Here is a tiny trained network, its code and every weight. The questions are about switching its units off for an input and a class, where a switched-off unit gives its printed mean instead of its output.

import numpy as np


def w(rows, s, z=0):
    codes = np.array(rows[::2]) - 128.0
    scale = np.full(codes.shape[1], s)
    scale[-1] = z or s
    return codes * scale


def norm(h):
    return h / np.sqrt((h * h).mean(-1, keepdims=True) + 1e-5)


def f(y):
    return np.maximum(y, 0)


def log_softmax(a):
    a = a - a.max(-1, keepdims=True)
    return a - np.log(np.exp(a).sum(-1, keepdims=True))


def net(x, mask):
    res = np.array(x, float).reshape(1, 8) / 4 @ E
    u = 0
    for l in range(4):
        y = f(norm(res) @ A[l][:, :-1].T + A[l][:, -1])
        res = res + np.where(mask[u : u + 7], y, B[l][:, -1]) @ B[l][:, :-1]
        u += 7
    return log_softmax(norm(res)[-1] @ U[:, :-1].T + U[:, -1])


A, B = {}, {}
E = w([
[249,163,92],'x0',
[129,125,129],'x1',
[127,129,127],'x2',
[148,208,253],'x3',
[125,140,123],'x4',
[134,104,140],'x5',
[126,136,123],'x6',
[125,139,124],'x7',
],0.0053)
A[0] = w([
[77,182,123,83],'0.n1',
[167,118,50,103],'0.n2',
[254,95,140,216],'0.n3',
[106,192,102,140],'0.n4',
[90,128,145,1],'0.n5',
[121,79,56,84],'0.n6',
[105,134,49,106],'0.n7',
],0.0093,0.0021)
B[0] = w([
[153,106,126,156],'0.n1',
[186,148,118,210],'0.n2',
[97,254,96,255],'0.n3',
[118,92,164,156],'0.n4',
[126,114,91,143],'0.n5',
[207,115,227,213],'0.n6',
[184,65,194,194],'0.n7',
],0.0055,0.0052)
A[1] = w([
[113,126,140,141],'1.n1',
[170,202,93,7],'1.n2',
[118,93,176,120],'1.n3',
[100,177,103,101],'1.n4',
[155,47,3,134],'1.n5',
[39,89,127,246],'1.n6',
[158,150,104,142],'1.n7',
],0.012,0.0013)
B[1] = w([
[136,182,113,150],'1.n1',
[147,158,94,254],'1.n2',
[155,140,106,196],'1.n3',
[116,75,156,167],'1.n4',
[212,122,254,218],'1.n5',
[132,130,21,225],'1.n6',
[79,110,111,196],'1.n7',
],0.0072,0.0051)
A[2] = w([
[67,71,104,32],'2.n1',
[115,189,189,156],'2.n2',
[211,18,195,161],'2.n3',
[52,197,157,8],'2.n4',
[121,122,155,124],'2.n5',
[58,99,163,120],'2.n6',
[255,171,105,141],'2.n7',
],0.0072,0.0018)
B[2] = w([
[166,129,112,142],'2.n1',
[213,87,145,177],'2.n2',
[46,185,154,211],'2.n3',
[42,118,168,157],'2.n4',
[113,145,77,134],'2.n5',
[67,94,98,137],'2.n6',
[91,2,114,254],'2.n7',
],0.0075,0.0063)
A[3] = w([
[3,100,97,147],'3.n1',
[148,126,206,81],'3.n2',
[197,159,90,213],'3.n3',
[106,61,89,78],'3.n4',
[163,128,100,71],'3.n5',
[164,108,88,250],'3.n6',
[86,95,162,90],'3.n7',
],0.013,0.0018)
B[3] = w([
[117,171,64,254],'3.n1',
[137,78,254,228],'3.n2',
[72,125,54,245],'3.n3',
[137,129,214,211],'3.n4',
[67,203,145,176],'3.n5',
[75,138,56,231],'3.n6',
[139,173,108,192],'3.n7',
],0.0076,0.0052)
U = w([
[70,188,2,255],'0',
[158,126,251,1],'1',
],0.008,0.00093)

Each question gives the input, the list of numbers given to net, and the class t.
The units are the neurons (one row each of A and B). Each row of codes is followed by its name. A weight is (code - 128) times the scale printed after its matrix; where a second scale follows, it is the last column's (A, B and U).
mask holds one flag per neuron, layer by layer. A switched-off neuron (its flag False) gives its mean, the last column of its row in B, instead of its output. The means were averaged over made-up inputs and are rounded, as every weight is.
A unit's drop is (log p(t) with every unit on - log p(t) with that unit switched off) / (log p(t) with every unit on - log p(t) with every unit switched off).
The circuit of an input: a set's keep is (log p(t) with only the set's units on - log p(t) with every unit switched off) / (log p(t) with every unit on - log p(t) with every unit switched off). Starting from the 12 units with the biggest drops (on a tie, the unit counted first), units are removed one at a time, each time the one whose removal leaves the highest keep (on an exact tie, the one counted first), for as long as the keep stays at least 0.8.
circuit, biggest first: the units of the circuit, biggest drop first
most important unit: the unit with the biggest drop
top k neurons: the k neurons with the biggest drops, biggest first
top k neurons in layer l: the k neurons of layer l with the biggest drops, biggest first
drop of u: that unit's drop, to one decimal
input [-4,5,8,-5,-5,-5,-2,8], class 1: top neuron in layer 0 : 0.n3
input [6,2,3,6,3,2,1,-8], class 0: circuit, biggest first : 1.n5; 3.n3
input [6,5,-6,6,7,6,5,0], class 0: top 4 neurons : 1.n2; 1.n5; 0.n6; 3.n3
input [8,-7,3,7,1,3,-1,6], class 0: top 3 neurons : 1.n5; 1.n2; 3.n3
input [-5,-1,6,-6,3,5,6,7], class 1: top 2 neurons : 1.n5; 0.n3
input [-3,-5,-1,3,-5,-4,-5,-4], class 0: top 2 neurons : 0.n6; 1.n6
input [1,0,-4,-3,4,5,-2,-4], class 1: top 2 neurons in layer 0 : 0.n7; 0.n2
input [-5,-2,3,4,1,1,8,-3], class 0: top 2 neurons : 1.n5; 0.n6
input [-8,6,4,7,6,-2,8,3], class 0: top 3 neurons : 1.n5; 0.n6; 1.n6
input [-4,-5,0,-5,0,-2,-4,7], class 1: top 2 neurons : 1.n5; 0.n3
input [6,4,8,5,2,6,6,-4], class 0: top 2 neurons : 1.n5; 1.n2
input [-7,-5,-6,5,-6,-3,0,4], class 0: top 2 neurons in layer 1 : 1.n5; 1.n6
input [2,6,6,-7,-1,1,-2,-8], class 1: drop of 0.n6 : 0.0
input [1,1,-2,-3,-8,3,-1,8], class 1: most important unit : 1.n6
input [-3,6,6,-6,-5,4,2,-1], class 1: drop of 1.n5 : 0.1
input [-4,5,-3,-6,5,-1,6,-7], class 1: drop of 1.n5 : 1.2
